Each row has a name. Each piece below is followed by the name of the row it came from. Each question is about the rows just above it.

J: [194 148 117 134 146]
M: [162 107 124 134 183]
Z: [123 164 124 122 166]
F: [143 114 154 162 138]
D: [162 107 142 178 143]
R: [ 62 101 125 146 134]
Q: [137 182  88 106 163]
P: [ 88 149 155 115  88]
V: [ 88 149 155 118  88]
[162 107 142 178 143] is in which row?
D
find: [162 107 124 134 183]
M
find: [137 182  88 106 163]
Q
find: [143 114 154 162 138]
F

Y: [137 105 160 120 126 137 125 131 115 170 199 111 132 121 187 105 163 139
 160 131 104]
G: [158 121 164 112 151 160 145 113 107 158 170 109 133 142 185 131 161 143
 147 156  89]
C: [150  57 129 106 155 108  91 147 124 134  92 203 104 195 120 137 119  74
  67  86  91]
find: [158 121 164 112 151 160 145 113 107 158 170 109 133 142 185 131 161 143
 147 156  89]
G
Which row holds [150  57 129 106 155 108  91 147 124 134  92 203 104 195 120 137 119  74
  67  86  91]?
C
find: [137 105 160 120 126 137 125 131 115 170 199 111 132 121 187 105 163 139
 160 131 104]
Y

K: [129 122 130 130 126 130 122 133 133 130 124 132 123 132 126 132 128 130
 130 133 120 120 124 128 129 134 125 131 135 129 131 128 127 138 127 127
 124 131 127 116 125 129 130 127 125 132 126 126 122 126 123 132 125 121
 123 126 129 137 128 130 130]
A: [129 128 131 125 129 128 126 129 132 122 127 132 130 130 130 128 129 131
 128 131 128 128 127 128 130 124 124 127 129 128 125 129 127 127 128 126
 129 127 128 127 125 125 130 129 130 127 126 126 128 122 126 126 126 127
 126 127 124 131 126 129 131]
S: [129 122 130 130 126 130 122 133 133 130 124 132 123 132 126 132 128 130
 130 133 120 120 124 128 129 134 125 131 135 129 131 128 127 138 127 127
 124 131 127 116 125 129 130 127 125 132 126 126 122 126 126 129 129 127
 128 129 126 127 128 128 127]
L: [100 195 154 138 122 107 132 121 150 137 123 105  78 139 106 131 104 175
  98  92 147 105 113 160  98  97 102  93 128 152 117 140 143 106 106 109
 119 176 120 145 183 124 129 147 107 138 139 117 130  96 119 128 153 151
 118 145 191 109 121  81 108]
E: [129 122 130 130 126 130 122 133 133 130 124 132 123 132 126 132 128 130
 130 133 120 120 124 128 142 134 125 131 135 129 131 128 127 138 127 127
 124 131 127 116 125 129 130 127 125 132 126 121 122 126 126 129 129 127
 128 129 126 127 128 128 127]
find: [129 122 130 130 126 130 122 133 133 130 124 132 123 132 126 132 128 130
 130 133 120 120 124 128 129 134 125 131 135 129 131 128 127 138 127 127
 124 131 127 116 125 129 130 127 125 132 126 126 122 126 126 129 129 127
 128 129 126 127 128 128 127]
S
find: [100 195 154 138 122 107 132 121 150 137 123 105  78 139 106 131 104 175
  98  92 147 105 113 160  98  97 102  93 128 152 117 140 143 106 106 109
 119 176 120 145 183 124 129 147 107 138 139 117 130  96 119 128 153 151
 118 145 191 109 121  81 108]
L

T: [117 136  87 130 137 109 134 110 132 114 118 114 130 138 121 134 151 105
 137 116 131 167 129 139]
N: [163 170 184 126 122 145 140 140 138 133 143 124 132 125 122 146 118 123
 147 137 115 167 141 110]
H: [163 114 109 143 136 106 121 145 127 100 121 132 151 143 129  90 153 134
 176 135 119 125 137 127]
B: [113 174 105 146 133 113 138 119 130 101 114 110 142 134 147  99 133 124
  71 114 128  99 111 128]
U: [ 87 119 103 133 121 105 120 136 131  74 133 132 148 134 137 114 106 128
 100 122 133 148 132 137]
find: [113 174 105 146 133 113 138 119 130 101 114 110 142 134 147  99 133 124
  71 114 128  99 111 128]
B
find: [163 170 184 126 122 145 140 140 138 133 143 124 132 125 122 146 118 123
 147 137 115 167 141 110]
N
The row with [117 136  87 130 137 109 134 110 132 114 118 114 130 138 121 134 151 105
 137 116 131 167 129 139] is
T
[ 87 119 103 133 121 105 120 136 131  74 133 132 148 134 137 114 106 128
 100 122 133 148 132 137] is in which row?
U

